Here is a tiny trained network, its code and every weight. The questions are about switching its units off for an input and a class, where a switched-off unit gives its printed mean instead of its output.

import numpy as np


def w(rows, s, z=0):
    codes = np.array(rows[::2]) - 128.0
    scale = np.full(codes.shape[1], s)
    scale[-1] = z or s
    return codes * scale


def norm(h):
    return h / np.sqrt((h * h).mean(-1, keepdims=True) + 1e-5)


def f(y):
    return y / 2 * (1 + np.tanh(0.7978845608 * (y + 0.044715 * y**3)))


def log_softmax(a):
    a = a - a.max(-1, keepdims=True)
    return a - np.log(np.exp(a).sum(-1, keepdims=True))


def net(x, mask):
    res = np.array(x, float).reshape(1, 4) / 4 @ E
    u = 0
    for l in range(4):
        y = f(norm(res) @ A[l][:, :-1].T + A[l][:, -1])
        res = res + np.where(mask[u : u + 3], y, B[l][:, -1]) @ B[l][:, :-1]
        u += 3
    return log_softmax(norm(res)[-1] @ U[:, :-1].T + U[:, -1])


A, B = {}, {}
E = w([
[150,7,147,67,141,79,127],'x0',
[147,114,121,153,129,103,152],'x1',
[154,70,64,164,187,145,70],'x2',
[133,122,147,145,131,124,123],'x3',
],0.014)
A[0] = w([
[127,130,80,157,168,126,67,219],'L0N1',
[75,83,196,51,64,60,169,1],'L0N2',
[67,2,136,119,40,142,127,218],'L0N3',
],0.0088,0.002)
B[0] = w([
[145,171,94,180,184,129,137,232],'L0N1',
[169,242,148,175,130,85,105,254],'L0N2',
[250,149,130,69,41,197,114,243],'L0N3',
],0.011,0.0055)
A[1] = w([
[131,53,168,76,41,134,158,6],'L1N1',
[61,175,172,144,141,78,146,148],'L1N2',
[49,127,115,156,1,109,94,236],'L1N3',
],0.0092,0.0016)
B[1] = w([
[43,170,138,166,164,84,177,192],'L1N1',
[122,1,39,98,190,183,218,254],'L1N2',
[244,49,174,84,53,156,186,203],'L1N3',
],0.0098,0.0028)
A[2] = w([
[29,82,145,119,127,66,155,179],'L2N1',
[181,2,103,66,133,190,78,99],'L2N2',
[118,157,98,123,68,175,219,9],'L2N3',
],0.0087,0.0015)
B[2] = w([
[243,18,83,107,111,165,158,101],'L2N1',
[79,111,206,95,180,183,254,253],'L2N2',
[157,3,149,95,184,113,104,241],'L2N3',
],0.012,0.0045)
A[3] = w([
[133,255,137,117,79,175,122,68],'L3N1',
[179,66,218,164,184,201,225,156],'L3N2',
[106,154,185,98,47,87,111,1],'L3N3',
],0.0082,0.00088)
B[3] = w([
[169,83,92,152,183,68,198,163],'L3N1',
[74,47,108,45,151,255,118,254],'L3N2',
[197,213,178,228,49,138,122,145],'L3N3',
],0.0082,0.011)
U = w([
[141,25,128,45,181,228,164,195],'0',
[27,136,162,114,101,63,82,8],'1',
[111,188,37,221,197,129,85,207],'2',
[80,123,126,153,28,110,96,2],'3',
[129,113,155,114,129,66,64,10],'4',
[250,197,191,96,36,59,142,189],'5',
[45,164,127,123,65,74,139,42],'6',
],0.015,0.0059)

Each question gives the input, the list of numbers given to net, and the class t.
The units are the neurons (one row each of A and B). Each row of codes is followed by its name. A weight is (code - 128) times the scale printed after its matrix; where a second scale follows, it is the last column's (A, B and U).
mask holds one flag per neuron, layer by layer. A switched-off neuron (its flag False) gives its mean, the last column of its row in B, instead of its output. The means were averaged over made-up inputs and are rounded, as every weight is.
A unit's drop is (log p(t) with every unit on - log p(t) with that unit switched off) / (log p(t) with every unit on - log p(t) with every unit switched off).
The circuit of an input: a set's keep is (log p(t) with only the set's units on - log p(t) with every unit switched off) / (log p(t) with every unit on - log p(t) with every unit switched off). Starting from all 12 units, units are removed one at a time, each time the one whose removal leaves the highest keep (on an exact tie, the one counted first), for as long as the keep stays at least 0.8.
circuit, biggest first: the units of the circuit, biggest drop first
k most important neurons: the k neurons with the biggest drops, biggest first
drop of u: that unit's drop, to one decimal
input [-4,-6,1,6], class 2: circuit, biggest first => L2N2; L3N2
input [-6,-8,-8,-5], class 0: circuit, biggest first => L1N2; L2N3
input [0,8,-8,5], class 0: circuit, biggest first => L1N2
input [0,6,1,-3], class 2: 3 most important neurons => L0N3; L1N3; L1N2
input [-5,-2,1,-1], class 2: 2 most important neurons => L2N2; L3N2
input [-2,2,-8,-4], class 0: 3 most important neurons => L1N2; L0N3; L2N3
input [6,-6,0,4], class 5: 2 most important neurons => L0N2; L1N2
input [6,6,0,8], class 5: 3 most important neurons => L1N2; L0N2; L1N1
input [8,-5,-2,4], class 5: drop of L0N2 => 0.2
input [3,5,-8,-5], class 5: drop of L0N2 => 0.7
